Below are the code and all the weights of a small trained network. Each question names an input and a target symbol and asks about switching units off, where a switched-off unit gives its printed mean instead of its output.

import numpy as np


def w(rows, s, z=0):
    codes = np.array(rows[::2]) - 128.0
    scale = np.full(codes.shape[1], s)
    scale[-1] = z or s
    return codes * scale


def norm(h):
    return h / np.sqrt((h * h).mean(-1, keepdims=True) + 1e-5)


def softmax(a):
    e = np.exp(a - a.max(-1, keepdims=True))
    return e / e.sum(-1, keepdims=True)


def log_softmax(a):
    a = a - a.max(-1, keepdims=True)
    return a - np.log(np.exp(a).sum(-1, keepdims=True))


def net(x, mask):
    ids = ['ΔΛΩγεζτ'.index(c) for c in x.split()]
    T = len(ids)
    res = E[ids] + P[:T]
    u = 0
    for l in range(2):
        r = norm(res)
        for j in range(3):
            rows = slice(2 * j, 2 * j + 2)
            q, k, v = (r @ M[l][rows].T for M in (Q, K, V))
            z = softmax(np.where(np.tri(T) > 0, q @ k.T / 2**0.5, -1e9)) @ v
            o = O[l][rows]
            res = res + np.where(mask[u + j], z, o[:, -1]) @ o[:, :-1]
        u += 3
    return log_softmax(norm(res)[-1] @ U[:, :-1].T + U[:, -1])


Q, K, V, O = {}, {}, {}, {}
E = w([
[2,137,124,117,107,20],'Δ',
[142,145,126,132,125,146],'Λ',
[147,143,136,107,129,128],'Ω',
[128,138,121,108,118,153],'γ',
[135,128,137,111,141,147],'ε',
[148,126,115,120,128,135],'ζ',
[140,123,137,123,112,142],'τ',
],0.0032)
P = w([
[122,77,93,232,44,106],'0',
[194,60,173,254,179,171],'1',
[207,99,160,199,190,161],'2',
[235,135,162,169,190,161],'3',
[71,87,61,95,135,162],'4',
[65,111,84,82,122,143],'5',
[68,137,89,71,117,123],'6',
[90,173,98,77,98,128],'7',
[105,182,108,63,85,125],'8',
[119,196,126,52,83,137],'9',
[126,211,130,36,64,131],'10',
[152,211,127,29,66,154],'11',
[154,225,144,25,47,145],'12',
[170,249,152,19,44,157],'13',
],0.00047)
Q[0] = w([
[112,126,141,184,127,107],'L0H1',
[147,132,107,75,123,150],'L0H1',
[90,178,119,123,165,161],'L0H2',
[110,165,128,128,176,156],'L0H2',
[254,161,164,119,115,188],'L0H3',
[90,85,119,248,111,94],'L0H3',
],0.0065)
K[0] = w([
[180,124,111,106,84,196],'L0H1',
[82,146,130,153,153,66],'L0H1',
[43,114,191,156,196,89],'L0H2',
[61,85,167,181,159,85],'L0H2',
[20,125,67,157,87,4],'L0H3',
[184,68,105,166,32,220],'L0H3',
],0.0046)
V[0] = w([
[109,105,102,120,96,82],'L0H1',
[45,159,117,164,121,78],'L0H1',
[130,171,139,164,166,162],'L0H2',
[142,77,151,142,195,215],'L0H2',
[143,144,250,44,173,74],'L0H3',
[184,69,67,132,74,53],'L0H3',
],0.002)
O[0] = w([
[131,130,148,56,137,148,80],'L0H1',
[209,140,173,45,107,123,2],'L0H1',
[176,137,141,121,95,76,149],'L0H2',
[252,75,111,151,94,82,214],'L0H2',
[116,111,84,235,104,211,112],'L0H3',
[98,190,210,117,194,241,133],'L0H3',
],0.0019,0.00095)
Q[1] = w([
[73,26,62,112,139,85],'L1H1',
[2,129,43,162,95,48],'L1H1',
[114,81,94,176,168,99],'L1H2',
[134,85,113,181,178,108],'L1H2',
[151,70,240,159,139,162],'L1H3',
[204,175,112,135,98,130],'L1H3',
],0.0058)
K[1] = w([
[218,150,173,158,154,163],'L1H1',
[254,76,97,125,161,204],'L1H1',
[164,125,128,117,124,160],'L1H2',
[168,128,152,140,145,162],'L1H2',
[146,179,146,98,90,189],'L1H3',
[71,160,125,105,120,106],'L1H3',
],0.0086)
V[1] = w([
[147,226,200,187,62,114],'L1H1',
[115,227,46,149,212,63],'L1H1',
[252,152,120,142,104,178],'L1H2',
[184,206,67,78,72,203],'L1H2',
[202,95,199,145,118,152],'L1H3',
[201,72,91,149,235,133],'L1H3',
],0.0022)
O[1] = w([
[91,255,86,155,103,64,228],'L1H1',
[88,94,173,202,168,51,183],'L1H1',
[35,92,105,81,139,125,255],'L1H2',
[30,22,143,135,165,98,240],'L1H2',
[84,132,141,111,49,129,238],'L1H3',
[93,154,233,120,96,144,123],'L1H3',
],0.0025,0.00056)
U = w([
[92,173,124,127,107,15,253],'Δ',
[73,154,80,254,176,206,108],'Λ',
[182,178,162,98,159,62,61],'Ω',
[116,186,57,36,81,208,102],'γ',
[94,115,250,74,200,180,111],'ε',
[167,38,46,92,196,109,208],'ζ',
[171,50,167,203,14,135,48],'τ',
],0.0058,0.0014)

Each question gives the input, a string of symbols that net reads in full, and the target symbol t.
The units are the heads (2 rows each of Q, K, V and O). Each row of codes is followed by its name. A weight is (code - 128) times the scale printed after its matrix; where a second scale follows, it is the last column's (O and U).
mask holds one flag per head, layer by layer. A switched-off head (its flag False) gives its mean, the last column of its rows in O, instead of its output. The means were averaged over made-up inputs and are rounded, as every weight is.
A unit's drop is (log p(t) with every unit on - log p(t) with that unit switched off) / (log p(t) with every unit on - log p(t) with every unit switched off).
The circuit of an input: a set's keep is (log p(t) with only the set's units on - log p(t) with every unit switched off) / (log p(t) with every unit on - log p(t) with every unit switched off). Starting from all 6 units, units are removed one at a time, each time the one whose removal leaves the highest keep (on an exact tie, the one counted first), for as long as the keep stays at least 0.8.
units of the circuit, in order: the units of the circuit, biggest drop first
unit that matters most: the unit with the biggest drop
which heads matter: for each layer, one digit per head in row order, 1 if its drop is at least 0.15 and else 0, layers parted by /
drop when u is switched off: that unit's drop, to one decimal
input Ω ζ τ, target Λ: units of the circuit, in order : (L0H1, L0H3)
input ε τ ζ, target τ: units of the circuit, in order : (L1H3)
input γ γ ζ γ, target ζ: units of the circuit, in order : (L0H2, L1H2)
input Λ Ω γ τ, target Δ: which heads matter : 001 / 100
input ε ε ζ, target τ: units of the circuit, in order : (L1H3, L0H2)
input γ Ω ε, target ζ: which heads matter : 011 / 000
input Λ Λ γ Λ Λ ζ γ, target Δ: which heads matter : 101 / 100
input Λ ε τ ε, target Δ: units of the circuit, in order : (L1H1, L0H3)
input ζ τ τ Λ, target ε: which heads matter : 011 / 000
input ε Λ ε Ω, target τ: units of the circuit, in order : (L0H3, L1H3, L0H2)
input ζ ζ ε ζ, target ε: units of the circuit, in order : (L1H3, L0H3)
input ε Ω τ γ Δ Λ γ Λ Λ ε ε γ Λ, target Λ: which heads matter : 001 / 101
input ε Ω τ Λ, target τ: which heads matter : 111 / 001
input γ ε ζ τ, target ζ: unit that matters most : L0H3
input γ ε τ, target ζ: which heads matter : 011 / 001
input τ ζ ζ, target γ: which heads matter : 001 / 100
input Ω τ ε τ, target Λ: drop when L1H1 is switched off : 0.1
input ζ Λ ζ ζ ζ Ω, target ε: drop when L1H1 is switched off : 0.2
input τ Ω ε, target γ: drop when L1H1 is switched off : 0.8
input ε Λ γ γ, target τ: units of the circuit, in order : (L0H2)
